Here are made-up nodes, facts about them, and rows of numbers that follow some of those facts. Name the node behind each unnamed row.

There are 3 kinds of fact about the nodes: π, θ, φ.
π: belongs to class; θ: uses; φ: points at
badrun -π-> 906; bikel -π-> 243; biplem -π-> 223; bivek -π-> 378; bosu -π-> 911; brebi -π-> 330
breguvis -π-> 765; bresu -π-> 378; briplen -π-> 378; brogru -π-> 330; brozibol -π-> 378; brudrun -π-> 765
bruko -π-> 330; bruriskik -π-> 223; bubil -π-> 911; buzen -π-> 330; dodre -π-> 378; doki -π-> 243
drakla -π-> 765; draskori -π-> 911; dregran -π-> 906; drene -π-> 765; drile -π-> 378; driris -π-> 243
drofogror -π-> 330; dropevim -π-> 765; druroskis -π-> 378; dudron -π-> 906; duneve -π-> 911; fadrim -π-> 378
fazom -π-> 378; fepi -π-> 765; fera -π-> 906; fetru -π-> 765; fisko -π-> 765; flafle -π-> 765
fleloke -π-> 378; fleskem -π-> 243; flidre -π-> 911; fliploklir -π-> 243; flogo -π-> 223; flopen -π-> 223
fluplil -π-> 378; gafe -π-> 765; geplufluk -π-> 765; giplek -π-> 765; gitudru -π-> 765; gobra -π-> 378
grenaves -π-> 243; gribrak -π-> 223; griflar -π-> 765; gristil -π-> 911; grokli -π-> 243; groru -π-> 765
grupun -π-> 911; gruvabi -π-> 378; kegrek -π-> 243; kizo -π-> 911; klapum -π-> 378; klazi -π-> 223
klepim -π-> 330; kleta -π-> 906; klidam -π-> 330; klipu -π-> 223; klotrus -π-> 330; klufal -π-> 378
klugru -π-> 330; kluklute -π-> 223; klupes -π-> 223; kluplor -π-> 911; kolal -π-> 223; kufak -π-> 906
lanaste -π-> 330; larum -π-> 330; lerek -π-> 223; lidi -π-> 243; ligel -π-> 906; limus -π-> 765
liplom -π-> 911; logrek -π-> 243; lokla -π-> 911; ludro -π-> 223; maplol -π-> 223; mastebi -π-> 765
masuk -π-> 378; mepil -π-> 330; mudrem -π-> 906; mufu -π-> 378; munem -π-> 378; muru -π-> 330
narum -π-> 223; natrem -π-> 906; nide -π-> 330; nistadem -π-> 223; nustik -π-> 330; pakar -π-> 378
pelin -π-> 911; pimem -π-> 911; pliski -π-> 765; pludrogi -π-> 330; pogris -π-> 378; pubrak -π-> 330
pugil -π-> 906; pumek -π-> 911; pumur -π-> 223; raluk -π-> 911; regrek -π-> 765; rekuplis -π-> 243
rofu -π-> 223; roko -π-> 911; runuk -π-> 243; sedun -π-> 911; skaple -π-> 765; skaren -π-> 906
skari -π-> 906; skostidras -π-> 906; skuplu -π-> 223; stagon -π-> 906; staklubur -π-> 911; stise -π-> 378
suklil -π-> 911; taplim -π-> 378; tedra -π-> 765; teskiklak -π-> 223; topli -π-> 906; tosevon -π-> 906
trabrem -π-> 223; tristi -π-> 223; trostem -π-> 378; tudrur -π-> 243; tulik -π-> 330; tuso -π-> 223
tuzar -π-> 906; vaban -π-> 330; vadul -π-> 243; vaguk -π-> 243; vipom -π-> 765; vubrim -π-> 911
zabel -π-> 223; zade -π-> 243; zaplan -π-> 911; zigrik -π-> 243; zitom -π-> 243; zurek -π-> 911
badrun -θ-> groru; bikel -θ-> masuk; biplem -θ-> driris; bivek -θ-> flidre; breguvis -θ-> liplom; briplen -θ-> fleskem
brogru -θ-> gobra; brudrun -θ-> trabrem; bubil -θ-> vaban; buzen -θ-> zabel; doki -θ-> dropevim; drakla -θ-> teskiklak
draskori -θ-> fluplil; dregran -θ-> flogo; drene -θ-> drofogror; drile -θ-> dregran; drofogror -θ-> kluplor; dropevim -θ-> brozibol
druroskis -θ-> fliploklir; fadrim -θ-> nistadem; fazom -θ-> klipu; fepi -θ-> draskori; fera -θ-> kegrek; fetru -θ-> drile
flafle -θ-> grenaves; fleloke -θ-> pakar; fleskem -θ-> vipom; flidre -θ-> runuk; flogo -θ-> mastebi; flopen -θ-> druroskis
fluplil -θ-> lerek; gafe -θ-> limus; geplufluk -θ-> brebi; giplek -θ-> pludrogi; gobra -θ-> klotrus; grenaves -θ-> tosevon
gribrak -θ-> trostem; griflar -θ-> skaren; gristil -θ-> dodre; grupun -θ-> tuzar; gruvabi -θ-> ligel; kizo -θ-> lokla
klazi -θ-> bosu; klepim -θ-> tedra; kleta -θ-> flopen; klipu -θ-> zade; klugru -θ-> drene; kluklute -θ-> tuso
klupes -θ-> natrem; kluplor -θ-> zurek; kolal -θ-> fazom; lanaste -θ-> biplem; larum -θ-> bresu; lerek -θ-> zaplan
lidi -θ-> badrun; limus -θ-> tulik; liplom -θ-> pumur; lokla -θ-> griflar; mepil -θ-> fetru; mudrem -θ-> fadrim
mufu -θ-> taplim; nide -θ-> giplek; nistadem -θ-> drakla; pakar -θ-> zitom; pludrogi -θ-> gristil; pubrak -θ-> klepim
pugil -θ-> bivek; pumur -θ-> lidi; raluk -θ-> nide; roko -θ-> vadul; runuk -θ-> kluklute; sedun -θ-> zigrik
skaren -θ-> pugil; skostidras -θ-> tudrur; skuplu -θ-> stagon; stagon -θ-> skostidras; staklubur -θ-> grupun; stise -θ-> kizo
tedra -θ-> suklil; topli -θ-> pimem; tristi -θ-> dudron; trostem -θ-> vaguk; tulik -θ-> skuplu; tuso -θ-> briplen
tuzar -θ-> fepi; vaban -θ-> staklubur; vadul -θ-> tristi; vaguk -θ-> klufal; vipom -θ-> topli; vubrim -θ-> buzen
zade -θ-> klazi; zaplan -θ-> brogru; zigrik -θ-> kolal; zitom -θ-> rofu; zurek -θ-> bubil; brebi -φ-> stagon
breguvis -φ-> zaplan; bresu -φ-> ludro; briplen -φ-> zigrik; brogru -φ-> gristil; brozibol -φ-> brebi; brudrun -φ-> vadul
bruko -φ-> pogris; bruriskik -φ-> drene; bubil -φ-> doki; buzen -φ-> rofu; dodre -φ-> masuk; doki -φ-> drakla
drile -φ-> klufal; dropevim -φ-> vaban; dudron -φ-> klidam; duneve -φ-> grenaves; fadrim -φ-> klupes; fleloke -φ-> mudrem
fleskem -φ-> tosevon; fluplil -φ-> grupun; gafe -φ-> dregran; geplufluk -φ-> tedra; giplek -φ-> bikel; grenaves -φ-> raluk
gribrak -φ-> fleloke; gristil -φ-> fadrim; grupun -φ-> brogru; gruvabi -φ-> tuso; kegrek -φ-> tudrur; kizo -φ-> druroskis
klapum -φ-> suklil; klazi -φ-> skaple; klepim -φ-> staklubur; kleta -φ-> pelin; klidam -φ-> nide; klipu -φ-> munem
klotrus -φ-> stise; klupes -φ-> fetru; kluplor -φ-> pugil; kufak -φ-> flafle; lanaste -φ-> bruko; larum -φ-> skaren
lerek -φ-> brozibol; lidi -φ-> kolal; limus -φ-> fera; liplom -φ-> narum; logrek -φ-> bruriskik; lokla -φ-> pimem
ludro -φ-> skuplu; maplol -φ-> bubil; mastebi -φ-> zade; masuk -φ-> zabel; mepil -φ-> pakar; mufu -φ-> gafe
muru -φ-> fluplil; nide -φ-> mepil; nustik -φ-> maplol; pakar -φ-> duneve; pludrogi -φ-> bresu; pogris -φ-> zurek
pubrak -φ-> limus; pugil -φ-> geplufluk; pumek -φ-> fleskem; raluk -φ-> liplom; sedun -φ-> fliploklir; skaple -φ-> regrek
skaren -φ-> pubrak; skari -φ-> brudrun; skuplu -φ-> kegrek; stagon -φ-> muru; stise -φ-> vipom; suklil -φ-> logrek
taplim -φ-> kizo; tedra -φ-> natrem; trabrem -φ-> driris; tristi -φ-> nustik; trostem -φ-> zitom; tudrur -φ-> larum
tuso -φ-> teskiklak; vaban -φ-> briplen; vadul -φ-> kleta; vaguk -φ-> mastebi; vipom -φ-> flidre; zabel -φ-> kluklute
zade -φ-> breguvis; zaplan -φ-> lidi; zitom -φ-> pumek

Some nodes and their rows:
[-10  -6   9   1   5   0  -6   0 -10   0  -3  -6   4  -2  -4  -2  13  -1
   4 -10  -8   6 -14  10  -4   8]: klotrus
[  9  -3 -10   4   4   9  -3  -7   5  -4   5   0 -10   5   5   2   0  13
  -1  -1  -4  -4  -6   0   2   0]: runuk
[ 2  2  3 -6 -4 -7 14  2  8  5 -6  8  8 -3  6 -3  7  9  0 -1  4  0 15 -5
 -6  7]: tedra
[ -6  -6   6 -13   4 -17  12  11   8   1 -11  11  10  -2   9   1  12   0
   4  -3   5  -1  10  -6 -11   8]: groru
[ 1  2  3 -7 -3 -7 14  2  7  6 -5  7  9 -2  6 -3  6 10  0 -1  3  1 15 -6
 -6  7]: gafe
[ -3   7  -5  -1   8   8 -13  -5  -4  12   4  -4  -3   1  -2   0   3   3
   8   0  -3   4   9  -2  -1  -7]: zade
[ -4 -12   0  -6   1  -7   3   6   7  -8  -7   3  -7   6   6   2 -10 -17
  -4   6   8   2  -4 -17   1 -13]: pogris
[ 10 -18  -4   2  10   2  37  16 -21  -8  -4   3  -6  20  22   7 -15 -28
  14   9   8  -1  -8 -23  -2  -8]: brozibol
[ 7  2 -8 -3 -1  1  5 -5  5  4 -5  5  4 -5  4  5  9 10  6  0 -1 -1  9 -2
 -1  4]: kizo
[-3 -8 -3 -3 10 -3 -8  3  0  1 -1  0 -3 -3  1  5  6 -3  7 -5 -1 -2 -3 -1
 -6 -2]: logrek
[  3   0  -4   7   7   5  -7  -5  13   4   2   5   7 -16   6   7  -6  12
   3  -7   6  14  17  -7 -10  15]: liplom
[-19  -9   8   8  -5   4  -3   7  -9 -10 -13  -7  -2  10   1  -5  -4 -13
  -7  -2   1  18 -20  -2   7 -18]: kufak
[ 29 -16   3   9   1   2  28   6 -17   5  -1  -5  -3   9   7   0 -26 -16
  -9   3   8  -7 -13 -29  12  -5]: fluplil
[ -6 -16   4  -7   1  -5   5   0   4 -10 -11  -3  -6   8   6  -1  -8 -15
  -1   2   7   4  -9 -23  -2 -11]: klapum
[ -4   5   4   7  -2  10  -5  -9 -11   1   1 -10   3  -2  -6  -5   7  10
   2  -7  -8   5  -7  11   0   5]: lanaste
[ -4  12   1  10 -10   8  -4  -2 -10  -4   3  -8   5  -8  -8  -2   2  15
   3  -4  -1  -2   4  20  -3  -2]: drofogror
[  1  10 -10   2   6   5 -12   2   0  12   8   2  -3  -1  -1   3  -1   3
   4   3  -2   0  11   4   2  -6]: zigrik
[ -2  13   4  -5   7   7 -16 -16 -13   6  13 -12  -3   4 -10  -3   3  -3
  11   5  -8  -4   1   5  -1  12]: klipu
[ 3  3 -8  2  4  7 -7 -5  0  7  5 -1 -3 -2 -2  1  1  5  4 -1 -2  0  5  1
  1 -5]: lidi

Rows to name:
No name comes twice in this set of rows, the named rows included.
[ 13   3 -13  -1   1  -1   5   0  13  -1   0  12  -1  -1   9   7   6  15
  -1   4  -1  -6   6   3   1   6] => flidre
[ 10   1  -3   3  -7  -3  11   2   6   3   4   3   6 -18  -3   2  -3  14
   0  -7   6 -12  17   4  -8  -1] => staklubur
[ 22   5   4   0   4 -11   1   9 -18   2 -11 -10   9  -2   5   7  -3  21
  -4   3  12 -24   3 -17  -2   0] => gristil
[  8   4  -6  -5  -9  -5  17  -3   9  -2 -15  11  11  -5   9   7  13  10
   3   5   1   2  10  -3   2  10] => griflar
[  2   3  -3  22  -2  20  23  15 -35  -2  -4  -6  -2  22  13  -1 -17 -14
   4  10   1  14 -11  -2  13 -18] => stagon
[ -4  11  21   9  -6  13 -14  -6  18   4   2  -8  -1  -4 -13   0   8   3
   6  -5 -12   7   6  28   0  -4] => pubrak
[ -4  -6   1 -10  10 -11   0   7   4   4  -6   6   4  -3   5   4  12   0
   9  -5   2  -3   7  -5 -11   4] => bosu
[  0  -1   7  -8  -3  -4  15  -4   2   5  -8   2   9  -1   6  -5   9  11
   3  -3   3   3  13 -12  -8   7] => giplek
[ 11  -9   8  -2  -6  -8  22  -1   9  10  -2   6  11 -12   0  -6   2   6
  -7 -10   2  -2  10  -7  -3  12] => fepi
[  0  -5  -2  -8  10 -13   1  13   9   4   0  11   2  -3   6   5   8   0
   4  -3   3  -7   8   0  -9   4] => pimem
[-12  12 -18  -7   1   3 -22 -21  -1   4  22   4  -3  -7 -14  -8   6   0
  -2   2 -10   3   0  12   3  19] => skuplu
[ 13  10  -7   2   5   4 -10  -6   4  -8  23   1 -11   6  -5   1  -6   6
  -6   9  -8 -17  -8  17   4  17] => kluklute
[  4   0  -7   1  -6   0   3   4   9  -3   1   6  -7   6   4   1 -18 -10
  -9  12   8   2   4 -11   9 -14] => druroskis
[-17  -9 -12  -8   8  -4 -16  -5  10   3   4   8  -4  -8  -3  -1  12  -3
   2 -10  -4   8  -1   3  -5   1] => kegrek

Now the same nodes, written a new way:
Known rows:
[ -7   1 -25  13   4  13  11 -11   7  -8 -13 -20  -1]: brogru
[ -1 -14 -11 -16  23   2  -7  -6 -12 -19   3  15   8]: groru
[-3 -4  3 -8 -9 -8  0 -6  2  5 -4  2  1]: klipu
[  4   4  -9  -3  -3   0 -13   0   0  12   5  -3   1]: mepil
[ 15   1 -14  12   3 -22  -2  -3   0   5  31   0  -9]: pludrogi
[ 12  -7  -4  -9   6   9   0  -2 -18  -2  -7  10  -2]: drakla
[ -8  14  -9  17 -14  -7 -11   3  13   7  11 -12  -1]: sedun
[ -5   5 -13 -12  20  -2  -5  -4 -18   6   5   1  -6]: skari
[  6  10  16 -32  26  15 -21  12  -9  20  -8  10   4]: fera
[13 -4 13  3 -8  3  6  3  4 -5  0 10  4]: narum
[ -2   3 -18 -10  23   2 -13  -1 -16 -17  10  10   7]: badrun
[ -5  10   3  26  -6  -1  -5   6  15   1  15 -10   1]: pumek
[ -2  -5  12  -1  -5 -10   1   6 -11 -15 -25   3  -5]: logrek
[ -2   8  -3  27  -1  -2 -16   7  15 -20  25   0  12]: liplom
[  0   1   6   8 -12   1   2  -4  13   5   8  -1   5]: fazom
[ 5 -9 19  8 -6  6  6 -2 -1 -7 -1  7  2]: teskiklak
[  0   0  -1 -12 -21  -8  -4  -5  -7   7  -6  -1   2]: gribrak
[ -2  -5  11  -1  -4  -9   1   6 -12 -14 -26   2  -5]: grokli
[  1   1   6   6 -10   1   2  -2  13   5   9  -2   6]: pogris

Name these rows:
No name comes twice in this set of rows, the named rows included.
[  1  -6  18 -28  19   7 -21   2  -8  23 -16  19   2] => limus
[ -4  -3   3 -21   0 -11   2  -3   6   5  -3   0   3] => tristi
[  6   6  -5   0   4   0 -20   4  14  18   2  10   2] => larum
[-24  -7 -43  23 -16  16  21  -2   9  -5  10  11  -7] => brebi
[-7 -5 -3 14  8 -2 -4 -5  5  9 12 -2 -5] => klotrus
[ -9   1   3 -15  36  -7  -4  -3 -11  12   8   2  -7] => dudron
[  3  -6  20  -6  -5 -10   2  10 -16 -12 -19   0  -7] => grenaves
[ 19  -3   7   3  -6 -19   6  -2  -1  -3  16   7  -2] => ludro
[ -8  -2   7  34 -14  -5  -1 -11   8  10  10   5  -2] => taplim
[ 2  2  9 -5 -3 -3  2  0 20 11  9 -2  5] => pakar

